Here is a tiny trained network, its code and every weight. The questions are about switching its units off for an input and a target symbol, where a switched-off unit gives its printed mean instead of its output.

import numpy as np


def w(rows, s, z=0):
    codes = np.array(rows[::2]) - 128.0
    scale = np.full(codes.shape[1], s)
    scale[-1] = z or s
    return codes * scale


def f(y):
    return np.maximum(y, 0)


def softmax(a):
    e = np.exp(a - a.max(-1, keepdims=True))
    return e / e.sum(-1, keepdims=True)


def log_softmax(a):
    a = a - a.max(-1, keepdims=True)
    return a - np.log(np.exp(a).sum(-1, keepdims=True))


def net(x, mask):
    ids = ['ΓΔΘΣΦΩαβεζη'.index(c) for c in x.split()]
    T = len(ids)
    res = E[ids] + P[:T]
    u = 0
    for l in range(2):
        r = res
        for j in range(3):
            rows = slice(2 * j, 2 * j + 2)
            q, k, v = (r @ M[l][rows].T for M in (Q, K, V))
            z = softmax(np.where(np.tri(T) > 0, q @ k.T / 2**0.5, -1e9)) @ v
            o = O[l][rows]
            res = res + np.where(mask[u + j], z, o[:, -1]) @ o[:, :-1]
        u += 3
        y = f(res @ A[l][:, :-1].T + A[l][:, -1])
        res = res + np.where(mask[u : u + 8], y, B[l][:, -1]) @ B[l][:, :-1]
        u += 8
    return log_softmax(res[-1] @ U[:, :-1].T + U[:, -1])


Q, K, V, O, A, B = {}, {}, {}, {}, {}, {}
E = w([
[186,187,110],'Γ',
[119,140,140],'Δ',
[179,175,182],'Θ',
[111,140,140],'Σ',
[102,143,142],'Φ',
[106,110,175],'Ω',
[2,168,148],'α',
[100,143,140],'β',
[132,60,136],'ε',
[114,112,108],'ζ',
[113,187,78],'η',
],0.015)
P = w([
[72,104,92],'0',
[204,171,254],'1',
[74,101,84],'2',
[187,150,216],'3',
[73,97,86],'4',
[163,156,204],'5',
[81,96,88],'6',
[146,157,199],'7',
[78,97,83],'8',
[137,154,194],'9',
[80,96,88],'10',
[132,152,192],'11',
[83,100,85],'12',
],0.0088)
Q[0] = w([
[119,110,124],'0.h0',
[127,167,206],'0.h0',
[18,43,114],'0.h1',
[255,179,149],'0.h1',
[75,227,81],'0.h2',
[199,174,148],'0.h2',
],0.0053)
K[0] = w([
[131,132,108],'0.h0',
[183,136,149],'0.h0',
[94,2,106],'0.h1',
[176,225,169],'0.h1',
[155,4,151],'0.h2',
[174,134,169],'0.h2',
],0.0071)
V[0] = w([
[154,95,12],'0.h0',
[102,58,81],'0.h0',
[90,54,117],'0.h1',
[84,5,46],'0.h1',
[206,5,121],'0.h2',
[133,162,237],'0.h2',
],0.0024)
O[0] = w([
[170,96,43,3],'0.h0',
[88,87,89,152],'0.h0',
[9,158,103,241],'0.h1',
[18,123,93,246],'0.h1',
[180,182,59,108],'0.h2',
[175,188,253,200],'0.h2',
],0.0027,0.00049)
A[0] = w([
[135,79,60,213],'0.n0',
[78,108,26,122],'0.n1',
[164,124,181,85],'0.n2',
[115,195,7,216],'0.n3',
[205,162,141,2],'0.n4',
[131,104,182,74],'0.n5',
[143,190,102,222],'0.n6',
[152,148,146,53],'0.n7',
],0.011,0.0041)
B[0] = w([
[206,37,101,243],'0.n0',
[128,112,3,252],'0.n1',
[180,176,28,178],'0.n2',
[175,203,72,247],'0.n3',
[30,66,87,147],'0.n4',
[143,169,51,165],'0.n5',
[178,183,179,211],'0.n6',
[71,87,111,136],'0.n7',
],0.0073,0.0039)
Q[1] = w([
[131,173,133],'1.h0',
[243,169,66],'1.h0',
[185,76,194],'1.h1',
[39,109,140],'1.h1',
[184,189,118],'1.h2',
[102,2,97],'1.h2',
],0.0089)
K[1] = w([
[105,90,120],'1.h0',
[144,85,160],'1.h0',
[167,119,212],'1.h1',
[32,119,137],'1.h1',
[135,164,65],'1.h2',
[132,7,139],'1.h2',
],0.012)
V[1] = w([
[133,148,164],'1.h0',
[77,94,153],'1.h0',
[164,42,181],'1.h1',
[113,201,122],'1.h1',
[136,164,126],'1.h2',
[172,3,126],'1.h2',
],0.0059)
O[1] = w([
[165,112,115,66],'1.h0',
[109,123,68,61],'1.h0',
[176,95,203,6],'1.h1',
[114,115,59,156],'1.h1',
[152,129,132,132],'1.h2',
[3,95,145,203],'1.h2',
],0.0053,0.0024)
A[1] = w([
[112,60,173,186],'1.n0',
[173,186,250,50],'1.n1',
[146,75,84,97],'1.n2',
[69,142,191,58],'1.n3',
[85,39,181,131],'1.n4',
[171,176,146,222],'1.n5',
[98,130,201,254],'1.n6',
[95,108,172,243],'1.n7',
],0.011,0.0043)
B[1] = w([
[114,195,170,220],'1.n0',
[75,20,106,209],'1.n1',
[135,55,158,226],'1.n2',
[211,2,138,141],'1.n3',
[77,189,168,231],'1.n4',
[153,78,201,255],'1.n5',
[216,179,101,202],'1.n6',
[187,187,151,210],'1.n7',
],0.0092,0.0051)
U = w([
[201,153,148,236],'Γ',
[121,124,116,67],'Δ',
[209,28,183,157],'Θ',
[118,127,112,105],'Σ',
[112,130,109,128],'Φ',
[119,253,183,194],'Ω',
[72,180,102,68],'α',
[112,135,109,112],'β',
[38,79,193,139],'ε',
[131,20,83,31],'ζ',
[168,152,63,2],'η',
],0.011,0.0025)

Each question gives the input, a string of symbols that net reads in full, and the target symbol t.
The units are the heads (2 rows each of Q, K, V and O) and the neurons (one row each of A and B). Each row of codes is followed by its name. A weight is (code - 128) times the scale printed after its matrix; where a second scale follows, it is the last column's (O, A, B and U).
mask holds one flag per unit, layer by layer, with each layer's heads first. A switched-off unit (its flag False) gives its mean, the last column of its rows in O or B, instead of its output. The means were averaged over made-up inputs and are rounded, as every weight is.
A unit's drop is (log p(t) with every unit on - log p(t) with that unit switched off) / (log p(t) with every unit on - log p(t) with every unit switched off).
The circuit of an input: a set's keep is (log p(t) with only the set's units on - log p(t) with every unit switched off) / (log p(t) with every unit on - log p(t) with every unit switched off). Starting from the 12 units with the biggest drops (on a tie, the unit counted first), units are removed one at a time, each time the one whose removal leaves the highest keep (on an exact tie, the one counted first), for as long as the keep stays at least 0.8.
circuit, biggest first: the units of the circuit, biggest drop first
top k neurons in layer l: the k neurons of layer l with the biggest drops, biggest first
heads that matter: for each layer, one digit per head in row order, 1 if its drop is at least 0.15 and else 0, layers parted by /
drop when u is switched off: that unit's drop, to one decimal
input ε ε β Φ ε Δ ζ α, target Θ: circuit, biggest first -> 1.n3, 0.n1, 1.n4
input α Θ Φ ε Ω ε ε Γ, target Θ: circuit, biggest first -> 1.n5, 0.n6, 1.n1
input ε Γ ε ζ Ω ζ η, target η: circuit, biggest first -> 0.n3, 0.n1, 1.h2
input Γ ζ Ω η α ζ ε Σ ζ, target ζ: top 3 neurons in layer 0 -> 0.n1, 0.n0, 0.n3
input Φ ε ζ ζ Ω Ω ε ε Ω Γ ε ζ, target Ω: circuit, biggest first -> 1.n2, 1.n1, 0.n1
input Γ Σ ζ Θ, target Θ: circuit, biggest first -> 1.n1
input β Φ ζ Γ, target Θ: circuit, biggest first -> 1.n5, 1.n1
input ε ε η ε ζ ε ε ε η ε ε Φ, target Θ: heads that matter -> 000 / 010
input ε ε ε ζ ζ Ω ε Ω β ζ, target Ω: top 2 neurons in layer 1 -> 1.n2, 1.n7
input ε α ζ α α ε ε Θ ε Δ, target Θ: top 3 neurons in layer 1 -> 1.n1, 1.n5, 1.n4
input ζ ε η ε η α ε ε, target Ω: top 2 neurons in layer 0 -> 0.n3, 0.n1
input η ε ε ε, target Ω: top 3 neurons in layer 0 -> 0.n3, 0.n6, 0.n1
input Γ ε ε ζ ε α ζ, target ζ: top 3 neurons in layer 0 -> 0.n1, 0.n3, 0.n0
input ζ β ε ε ζ η, target Θ: top 2 neurons in layer 0 -> 0.n6, 0.n1
input Ω ε Φ ζ ε Ω ζ η, target Θ: top neuron in layer 1 -> 1.n5
input ε α ε Φ ε η ε, target ε: top 2 neurons in layer 1 -> 1.n4, 1.n2
input Γ ε ζ Γ Γ ε Ω α, target Θ: top 2 neurons in layer 1 -> 1.n3, 1.n1
input ε β ε Ω Θ ε η ε ε Δ, target Θ: top 2 neurons in layer 0 -> 0.n1, 0.n3
input ε η ζ ε ε ζ Σ ε ε η ε ζ Ω, target Ω: drop when 1.n4 is switched off -> 0.3
input ε Θ ε η ε α Θ ε ζ β, target Θ: drop when 1.n1 is switched off -> 0.4
input ε ε ε Ω Σ ε α, target α: drop when 0.n3 is switched off -> 0.3
